The elements form a tree under 0. A name lists the branches taken from the top; the branches are ε χ φ. The symbol α goes to the parent.

Each row, then its element:
87 27 -54 -49 45 22 26 26 64 -8 83 -35 -65 -23 94 -19; element φ/χ/ε/ε
5 11 -124 -12 81 27 -10 8 -1 50 -1 18 -74 104 23 -31; element χ/χ
-67 -6 -17 93 51 -33 -50 46 -13 50 -42 -38 56 1 -112 38; element ε/ε/χ/χ
22 22 79 -60 -60 17 59 -61 40 -73 48 1 -5 -69 81 5; element φ/φ/φ/ε
-39 18 -11 -24 84 75 77 -8 53 52 72 39 -47 34 -76 39; element χ/χ/φ/χ
-16 -81 -8 60 136 -15 -42 29 43 71 15 -52 28 -31 4 -25; element ε/χ
-27 28 -56 17 -55 -40 -49 37 -94 55 -79 40 -21 75 -59 7; element χ/ε/ε/φ
-48 -4 -59 67 44 -64 -60 43 -15 86 -99 -50 32 3 -41 16; element ε/ε/ε/ε
-78 61 -48 35 -21 -4 -11 31 -27 28 -64 29 -2 72 -107 52; element χ/ε/χ/χ
22 -26 86 -28 55 10 31 1 19 -29 137 14 -31 -81 29 33; element φ/χ/φ/φ
-87 40 18 -2 21 -2 29 -17 -22 30 -24 56 -1 25 -117 102; element χ/ε/φ/χ
-47 28 2 55 -49 -14 -53 16 -117 -10 -61 51 -7 67 -84 35; element χ/ε/χ/φ
9 -89 -36 48 89 10 -67 70 10 81 36 -22 -12 9 -12 -65; element ε/χ/ε/φ
82 26 -51 -46 49 27 24 21 62 -15 89 -41 -59 -26 88 -22; element φ/χ/ε/ε
69 27 -4 -46 -61 10 35 -51 24 -115 37 -16 -1 -16 104 -40; element φ/φ/χ/ε
21 43 73 -29 2 -72 -26 24 -10 -55 -9 -17 -6 -92 35 118; element φ/ε
24 -21 -73 14 -62 21 -8 18 31 80 -92 -34 52 46 -20 -102; element ε/φ/ε/χ
-8 46 -137 24 46 32 11 -4 3 -31 43 -16 -52 83 22 -65; element χ/χ/χ/ε
-59 7 -26 -24 100 51 68 -68 44 -8 86 48 -66 17 10 33; element χ/χ/φ/ε
-36 -52 -20 60 -50 -3 -41 -48 24 -59 -64 -37 69 7 44 -107; element ε/φ/χ/ε
-22 -22 64 -42 -109 12 44 -80 -72 -30 -14 93 18 36 -1 -23; element χ/φ/φ/φ
-14 -74 -13 66 129 -8 -47 39 40 66 14 -52 35 -33 8 -21; element ε/χ
-12 -82 -14 64 139 -10 -47 29 47 63 11 -60 32 -28 0 -26; element ε/χ
-57 -45 43 102 43 -50 -84 43 -65 17 -27 0 47 -6 -69 26; element ε/ε/χ/φ
-20 -1 35 -59 -92 20 55 -94 -35 -35 -44 77 13 50 12 -8; element χ/φ/φ
-75 31 -45 4 -11 -50 -39 -3 -72 1 -101 49 -12 63 -59 61; element χ/ε
-68 32 -42 10 -19 -42 -38 -17 -77 11 -100 48 -5 63 -61 61; element χ/ε
-50 -101 99 14 -19 8 16 -90 13 -6 -46 17 84 -38 12 -23; element ε/φ/φ
10 -13 -26 -9 -99 23 -5 -50 -75 -64 -32 61 -6 90 5 -81; element χ/φ/χ/φ
-47 -89 89 56 101 -11 -15 6 1 55 67 -18 24 -65 -36 14; element ε/χ/φ/φ
19 -16 -74 12 -58 24 -10 16 36 83 -88 -39 50 56 -24 -94; element ε/φ/ε/χ
92 6 43 -68 -127 7 3 18 -13 -35 15 20 -3 -10 78 -54; element φ/φ/ε/φ
-23 -31 6 70 10 -53 -76 63 -62 82 -70 -14 27 7 -59 3; element ε/ε/ε/φ
19 -20 -75 35 82 27 -24 80 62 107 16 -52 5 23 -41 -46; element ε/χ/ε/χ
-50 -85 84 48 91 -9 -22 12 -1 43 74 -6 23 -65 -35 8; element ε/χ/φ/φ
-47 -78 86 57 101 -13 -11 13 -4 58 69 -9 32 -67 -41 10; element ε/χ/φ/φ
85 15 49 -66 -14 -30 -6 -10 27 -79 15 -26 -9 -85 114 31; element φ
56 80 9 -44 -47 -63 -45 92 6 3 -14 -16 -43 -60 33 88; element φ/ε/ε
-48 -109 121 26 -26 0 -9 -66 -31 -9 -14 32 67 -47 -1 -32; element ε/φ/φ/φ
-61 2 -16 -31 100 47 77 -67 42 -11 78 37 -75 8 14 30; element χ/χ/φ/ε
21 -15 -65 35 81 17 -18 76 60 106 18 -49 -3 20 -40 -45; element ε/χ/ε/χ

From each start, follow one symbol. Which element do you reach?
Answers are names.
new walk
-59 -17 6 -27 104 49 63 -40 30 34 81 63 -70 15 -25 38
ε	χ/χ/φ/ε
new walk
41 88 -25 -52 -23 -50 -2 45 35 -28 10 -29 -59 -58 67 86
α	φ/ε/ε
new walk
49 99 -25 -52 -21 -43 -6 47 26 -39 7 -38 -62 -62 72 78
α	φ/ε/ε
new walk
-71 55 -41 38 -25 -31 -42 11 -71 -12 -79 42 -3 82 -69 59
χ	χ/ε/χ/χ
new walk
-30 3 -91 -22 -19 -24 -25 -55 -45 -30 -106 69 -19 101 21 -2
χ	χ/χ
new walk
-28 -29 64 -38 -101 13 37 -78 -84 -32 -8 86 20 33 -11 -25
α	χ/φ/φ
new walk
19 -43 -6 -18 10 -68 -82 -30 -11 -36 -125 -20 35 -9 99 12
φ	φ
new walk
-70 -16 11 -26 101 50 62 -42 32 29 80 60 -63 21 -23 44
α	χ/χ
new walk
41 98 -24 -48 -13 -51 -4 52 36 -32 13 -32 -60 -56 71 81
α	φ/ε/ε
new walk
6 3 -46 -48 -106 8 13 -72 -34 -41 -91 40 8 78 40 -51
φ	χ/φ/φ
new walk
-66 -75 79 1 5 23 38 -111 46 -34 -32 14 48 -41 42 -10
α	ε/φ/φ
new walk
91 24 0 -79 -113 0 16 -1 28 -35 -9 -3 -12 -12 96 -54
φ	φ/φ/ε/φ
new walk
35 42 68 -23 -73 -71 -57 106 -60 18 16 -9 -22 -60 -5 54
α	φ/ε/ε
new walk
5 -1 -50 -39 -100 15 20 -70 -37 -38 -99 46 5 82 34 -55
φ	χ/φ/φ
new walk
-44 -66 85 4 -11 37 55 -69 48 32 -30 5 108 -27 -59 -7
α	ε/φ/φ
new walk
-41 -68 83 7 -8 44 56 -73 52 35 -25 -2 101 -28 -57 -12
α	ε/φ/φ
new walk
38 99 -9 -39 -32 -21 6 98 36 45 2 -30 -31 -33 -47 91
α	φ/ε/ε
new walk
-92 18 21 0 22 -31 15 -47 -62 5 -48 63 9 24 -82 109
χ	χ/ε/φ/χ
new walk
35 44 69 -15 -77 -70 -62 95 -60 23 13 -6 -18 -61 0 51
α	φ/ε/ε
new walk
-11 -61 -23 83 122 -2 -58 43 26 37 32 -58 24 -11 -20 -42
α	ε/χ
new walk
12 11 -59 -12 -90 35 8 -58 -34 -61 -56 42 -5 96 25 -64
φ	χ/φ/χ/φ
new walk
49 99 -22 -51 -23 -48 -5 47 33 -32 9 -30 -66 -57 74 80
α	φ/ε/ε
new walk
-34 -28 66 -39 -101 13 35 -83 -71 -33 -11 87 13 38 -10 -19
α	χ/φ/φ
new walk
-44 -73 83 9 -6 37 58 -69 51 31 -34 -3 100 -24 -52 -5
α	ε/φ/φ
new walk
-46 -17 -41 66 32 -52 -81 57 -19 85 -101 -37 34 11 -50 17
φ	ε/ε/ε/φ
new walk
12 -53 -13 -23 15 -70 -77 -28 -12 -47 -126 -15 30 -8 90 6
φ	φ
new walk
-26 3 35 -61 -93 12 58 -102 -34 -45 -46 78 17 51 13 -12
φ	χ/φ/φ/φ
new walk
21 -57 -54 5 -72 -3 -36 -10 11 38 -112 -21 45 36 36 -106
χ	ε/φ/ε/χ
new walk
-36 -39 68 -42 -99 16 37 -87 -65 -31 -16 86 24 36 -6 -15
α	χ/φ/φ
new walk
81 12 49 -65 -7 -31 -6 -5 27 -74 13 -24 -18 -73 114 30
ε	φ/ε
new walk
-26 -31 60 -35 -105 13 39 -84 -70 -31 -12 86 13 27 -7 -23
α	χ/φ/φ
new walk
-65 -69 85 11 10 25 40 -105 50 -38 -23 12 55 -42 39 -20
α	ε/φ/φ
new walk
91 -4 6 -38 67 7 16 18 62 -33 104 -36 -50 -57 89 11
α	φ
new walk
-45 -63 84 9 -2 43 62 -80 45 30 -28 5 99 -24 -60 -8
α	ε/φ/φ
new walk
16 -57 -71 40 106 -1 -47 58 50 99 10 -50 3 16 1 -52
φ	ε/χ/ε/φ
new walk
-62 -71 81 7 5 27 36 -108 48 -41 -24 20 56 -42 39 -18
α	ε/φ/φ
new walk
-46 -70 89 7 -12 36 62 -71 43 32 -32 2 98 -26 -57 -6
α	ε/φ/φ
new walk
-19 31 13 -58 -94 50 94 -78 2 2 -32 65 28 66 -42 -9
α	χ/φ/φ
new walk
-76 -33 3 97 55 -52 -78 22 -22 16 -63 -23 46 -19 -74 34
φ	ε/ε/χ/φ
new walk
108 19 -44 -46 40 17 19 39 57 0 87 -30 -62 -23 71 -20
ε	φ/χ/ε/ε
new walk
43 94 -3 -42 -39 -27 7 102 39 50 -1 -32 -33 -34 -46 91
α	φ/ε/ε
new walk
42 40 63 -17 -73 -75 -58 98 -52 24 20 -7 -29 -63 -1 44
α	φ/ε/ε
new walk
-99 21 21 13 13 -39 8 -48 -67 5 -54 63 0 21 -85 104
χ	χ/ε/φ/χ
new walk
44 100 -25 -48 -21 -54 -5 52 34 -38 7 -33 -66 -64 71 89
α	φ/ε/ε
new walk
-41 -20 -34 62 31 -47 -72 61 -23 77 -108 -37 26 15 -55 18
φ	ε/ε/ε/φ
new walk
-61 -71 84 8 -1 23 38 -111 51 -40 -29 14 54 -45 35 -18
α	ε/φ/φ
new walk
20 -55 -69 46 96 -1 -52 60 40 88 9 -54 -3 11 5 -55
χ	ε/χ/ε/χ
new walk
-62 -80 84 2 4 24 47 -108 49 -40 -25 11 51 -47 42 -12
α	ε/φ/φ
new walk
-71 43 -50 38 -25 -37 -39 4 -74 -8 -83 36 2 76 -74 48
φ	χ/ε/χ/φ
new walk
-60 -68 56 45 127 -8 2 1 37 54 51 -34 25 -63 -25 16
α	ε/χ
new walk
-24 -60 7 62 -67 -12 -59 -18 5 -31 -77 -25 84 9 17 -104
ε	ε/φ/χ/ε
new walk
-18 21 14 -52 -84 21 83 -111 -21 -52 -34 52 11 33 41 -14
α	χ/φ/φ
new walk
88 23 0 -73 -107 2 21 2 28 -42 -8 0 -7 -9 96 -49
φ	φ/φ/ε/φ
new walk
-21 -22 73 -36 -102 14 41 -84 -76 -37 -10 87 17 33 -8 -16
α	χ/φ/φ
new walk
-102 23 17 2 14 -38 24 -48 -58 8 -57 57 6 24 -82 110
χ	χ/ε/φ/χ
new walk
-8 -82 13 19 -50 -25 -40 -51 6 2 -117 -19 77 4 44 -79
φ	ε/φ/φ
new walk
-41 -21 -33 70 34 -51 -76 59 -18 82 -103 -34 32 15 -48 21
φ	ε/ε/ε/φ
new walk
-76 -36 2 101 54 -56 -80 30 -26 13 -61 -21 53 -8 -70 36
φ	ε/ε/χ/φ
new walk
-36 -93 3 68 70 -45 -79 -11 4 21 -90 -37 66 -19 6 -2
χ	ε/χ
new walk
-52 -100 118 26 -24 4 -6 -65 -25 -5 -10 41 67 -36 -10 -35
α	ε/φ/φ
new walk
-8 30 11 -69 -92 48 96 -83 -7 -10 -33 65 19 63 -43 -11
α	χ/φ/φ
new walk
25 51 74 -28 5 -65 -26 25 -8 -54 -9 -15 -8 -96 32 123
ε	φ/ε/ε
new walk
-69 -11 10 -20 112 40 51 -41 30 27 78 70 -62 14 -27 42
α	χ/χ
new walk
-9 -61 -26 85 118 5 -61 46 32 30 38 -60 31 -15 -13 -32
α	ε/χ
new walk
73 16 15 -46 -83 5 16 -34 11 -121 29 -9 3 -29 89 -52
ε	φ/φ/χ/ε
new walk
41 42 61 -15 -74 -73 -52 101 -56 18 12 -4 -23 -61 -2 53
α	φ/ε/ε
new walk
-42 -22 -40 66 32 -47 -71 58 -21 80 -103 -28 27 13 -57 18
φ	ε/ε/ε/φ
